Below is a small trained network, with its code and all its weights. Each question gives an input and a target symbol and asks what happens when units are switched off, that is, made to give their printed mean instead of their output.

import numpy as np


def w(rows, s, z=0):
    codes = np.array(rows[::2]) - 128.0
    scale = np.full(codes.shape[1], s)
    scale[-1] = z or s
    return codes * scale


def softmax(a):
    e = np.exp(a - a.max(-1, keepdims=True))
    return e / e.sum(-1, keepdims=True)


def log_softmax(a):
    a = a - a.max(-1, keepdims=True)
    return a - np.log(np.exp(a).sum(-1, keepdims=True))


def net(x, mask):
    ids = ['ΓΘΠΣΨαβδζμτφω'.index(c) for c in x.split()]
    T = len(ids)
    res = E[ids] + P[:T]
    u = 0
    for l in range(2):
        r = res
        for j in range(3):
            rows = slice(2 * j, 2 * j + 2)
            q, k, v = (r @ M[l][rows].T for M in (Q, K, V))
            z = softmax(np.where(np.tri(T) > 0, q @ k.T / 2**0.5, -1e9)) @ v
            o = O[l][rows]
            res = res + np.where(mask[u + j], z, o[:, -1]) @ o[:, :-1]
        u += 3
    return log_softmax(res[-1] @ U[:, :-1].T + U[:, -1])


Q, K, V, O = {}, {}, {}, {}
E = w([
[104,175,227,59,77,89,181,96,157,123,141],'Γ',
[101,183,210,151,175,142,125,131,162,90,68],'Θ',
[177,147,157,109,85,112,86,114,112,146,144],'Π',
[179,149,157,103,139,101,106,200,149,132,213],'Σ',
[81,194,235,102,156,93,200,142,185,105,172],'Ψ',
[112,135,244,88,124,136,165,163,138,85,106],'α',
[154,82,165,141,83,105,173,167,174,171,149],'β',
[100,165,147,147,130,54,97,194,115,198,174],'δ',
[139,59,210,116,171,153,121,119,90,179,39],'ζ',
[123,94,195,143,178,114,213,176,190,186,99],'μ',
[152,126,203,255,156,120,133,112,88,124,154],'τ',
[120,164,69,133,132,92,158,81,176,57,113],'φ',
[109,91,130,21,228,96,139,61,24,130,133],'ω',
],0.01)
P = w([
[177,243,119,167,79,172,120,177,95,167,105],'0',
[101,97,199,139,160,183,68,87,237,134,206],'1',
[76,145,179,142,91,85,143,153,106,118,75],'2',
[113,59,164,127,160,135,65,83,215,123,212],'3',
[64,93,105,137,78,72,152,179,82,98,96],'4',
[102,15,131,125,175,91,60,80,183,105,216],'5',
[63,72,64,112,93,57,154,203,53,64,79],'6',
[124,65,146,122,175,100,46,91,224,94,194],'7',
],0.011)
Q[0] = w([
[119,212,155,79,209,73,76,65,153,74,187],'L0H0',
[96,128,128,81,52,80,198,210,23,25,78],'L0H0',
[221,131,82,160,149,85,45,119,147,160,122],'L0H1',
[100,179,102,136,126,228,208,116,84,165,110],'L0H1',
[144,120,126,57,83,133,148,1,99,206,154],'L0H2',
[103,242,60,181,54,114,232,145,46,126,86],'L0H2',
],0.0087)
K[0] = w([
[137,184,89,135,54,204,109,167,73,59,149],'L0H0',
[109,2,30,144,166,91,210,113,110,179,105],'L0H0',
[194,218,116,106,137,202,143,141,123,125,113],'L0H1',
[31,129,221,96,141,114,179,84,135,115,151],'L0H1',
[171,119,173,46,115,179,99,125,177,181,108],'L0H2',
[100,18,117,69,209,23,146,108,75,79,172],'L0H2',
],0.0086)
V[0] = w([
[77,112,85,170,222,82,149,121,163,155,92],'L0H0',
[180,92,119,201,102,185,94,89,126,165,52],'L0H0',
[157,173,106,39,151,137,115,176,99,140,52],'L0H1',
[153,129,111,135,47,155,254,115,128,185,128],'L0H1',
[108,160,113,120,74,55,69,86,91,138,126],'L0H2',
[148,104,120,162,81,108,116,136,192,18,154],'L0H2',
],0.011)
O[0] = w([
[104,173,140,144,247,119,155,99,134,155,157,2],'L0H0',
[162,52,134,148,136,136,220,133,153,160,97,47],'L0H0',
[55,131,171,138,97,168,144,101,123,101,119,136],'L0H1',
[145,154,185,53,172,94,156,144,143,80,109,173],'L0H1',
[101,105,163,110,118,45,124,51,152,204,90,193],'L0H2',
[141,96,172,165,167,98,90,171,115,95,26,189],'L0H2',
],0.012,0.0034)
Q[1] = w([
[129,104,131,112,125,173,151,122,148,126,184],'L1H0',
[122,128,139,140,154,118,103,94,161,127,128],'L1H0',
[121,133,134,102,109,106,139,149,110,111,80],'L1H1',
[107,162,98,152,127,124,158,146,113,133,124],'L1H1',
[144,134,71,128,134,185,102,104,124,115,169],'L1H2',
[146,84,131,106,128,181,84,42,253,92,138],'L1H2',
],0.021)
K[1] = w([
[141,97,178,64,144,190,163,46,175,85,160],'L1H0',
[143,157,97,85,120,199,184,107,111,45,50],'L1H0',
[150,171,95,160,139,90,129,171,81,95,86],'L1H1',
[126,137,124,182,163,69,76,126,113,155,171],'L1H1',
[139,103,242,159,133,129,63,196,173,205,173],'L1H2',
[209,227,254,160,80,209,116,156,185,218,116],'L1H2',
],0.0099)
V[1] = w([
[227,196,161,171,129,112,118,158,62,54,38],'L1H0',
[180,201,56,187,93,125,180,133,68,254,136],'L1H0',
[108,82,187,6,104,50,164,91,108,220,105],'L1H1',
[111,51,92,61,176,110,38,88,239,131,208],'L1H1',
[119,188,81,157,120,138,140,65,239,57,58],'L1H2',
[141,184,161,176,96,64,113,251,217,118,178],'L1H2',
],0.0072)
O[1] = w([
[132,44,170,29,108,176,122,103,99,172,208,223],'L1H0',
[147,123,155,110,133,26,2,152,232,108,97,23],'L1H0',
[117,153,61,66,173,245,146,97,164,242,43,178],'L1H1',
[176,147,218,2,37,142,128,135,67,164,95,2],'L1H1',
[218,203,116,217,71,60,107,63,41,149,73,221],'L1H2',
[182,119,139,135,154,254,101,125,139,22,49,217],'L1H2',
],0.0069,0.0088)
U = w([
[113,151,160,134,151,100,54,164,193,124,73,96],'Γ',
[106,153,142,114,113,76,152,132,143,180,200,186],'Θ',
[145,163,162,126,254,133,153,133,156,138,131,63],'Π',
[162,41,213,116,158,73,80,86,213,142,150,180],'Σ',
[128,159,190,89,105,119,140,110,126,154,80,24],'Ψ',
[227,129,111,110,76,123,23,164,126,138,146,83],'α',
[77,75,154,160,135,90,188,161,162,180,73,36],'β',
[191,197,154,104,158,110,118,138,121,122,168,122],'δ',
[201,101,52,125,106,148,61,143,125,214,128,50],'ζ',
[155,131,88,205,126,107,106,148,152,142,170,65],'μ',
[8,58,230,130,61,124,134,150,112,91,71,1],'τ',
[247,176,118,188,114,74,143,163,33,169,54,246],'φ',
[190,52,141,66,122,85,155,210,149,135,70,133],'ω',
],0.0074,0.005)

Each question gives the input, a string of symbols that net reads in full, and the target symbol t.
The units are the heads (2 rows each of Q, K, V and O). Each row of codes is followed by its name. A weight is (code - 128) times the scale printed after its matrix; where a second scale follows, it is the last column's (O and U).
mask holds one flag per head, layer by layer. A switched-off head (its flag False) gives its mean, the last column of its rows in O, instead of its output. The means were averaged over made-up inputs and are rounded, as every weight is.
A unit's drop is (log p(t) with every unit on - log p(t) with that unit switched off) / (log p(t) with every unit on - log p(t) with every unit switched off).
The circuit of an input: a set's keep is (log p(t) with only the set's units on - log p(t) with every unit switched off) / (log p(t) with every unit on - log p(t) with every unit switched off). Starting from all 6 units, units are removed one at a time, each time the one whose removal leaves the highest keep (on an exact tie, the one counted first), for as long as the keep stays at least 0.8.
units of the circuit, in order: the units of the circuit, biggest drop first
most important unit: the unit with the biggest drop
which heads matter: for each layer, one digit per head in row order, 1 if its drop is at least 0.15 and else 0, layers parted by /
input δ φ Σ φ, target Ψ: which heads matter : 001 / 010
input α φ Γ, target φ: units of the circuit, in order : L1H2
input δ Σ α ω φ α Γ α, target Ψ: units of the circuit, in order : L1H1, L0H2
input ω φ Π, target Θ: units of the circuit, in order : L1H2, L0H2
input Γ φ δ α, target ζ: units of the circuit, in order : L0H1, L1H1, L0H2
input Γ μ ζ ζ, target ζ: units of the circuit, in order : L1H1, L0H0, L0H2
input Γ φ φ φ Σ α Ψ Σ, target ζ: units of the circuit, in order : L1H1, L0H1, L0H0, L0H2
input ω φ α β Σ δ, target Γ: units of the circuit, in order : L0H2, L1H0, L0H1
input α τ φ φ, target μ: units of the circuit, in order : L0H0, L1H1, L0H2, L0H1
input α Γ τ α, target μ: units of the circuit, in order : L0H0, L1H1, L0H1, L0H2
input φ Θ α α τ, target Σ: units of the circuit, in order : L1H0, L1H2, L0H1
input Γ β φ α φ α Σ δ, target ζ: which heads matter : 111 / 010
input Σ φ α β φ φ, target τ: units of the circuit, in order : L1H2, L0H1, L0H0
input Σ β μ, target Π: most important unit : L0H0
input α Σ φ δ, target μ: which heads matter : 111 / 110
input φ φ Γ, target φ: which heads matter : 010 / 001
input Σ α Γ Γ, target τ: which heads matter : 100 / 001
input α φ α Θ φ ω α, target Θ: which heads matter : 100 / 001
input φ ω Ψ, target Θ: which heads matter : 011 / 001
input Γ τ φ Σ φ Θ α Ψ, target ζ: which heads matter : 110 / 010
input α α Π Γ φ α α, target φ: which heads matter : 110 / 001
input Ψ φ φ Γ, target α: which heads matter : 111 / 010
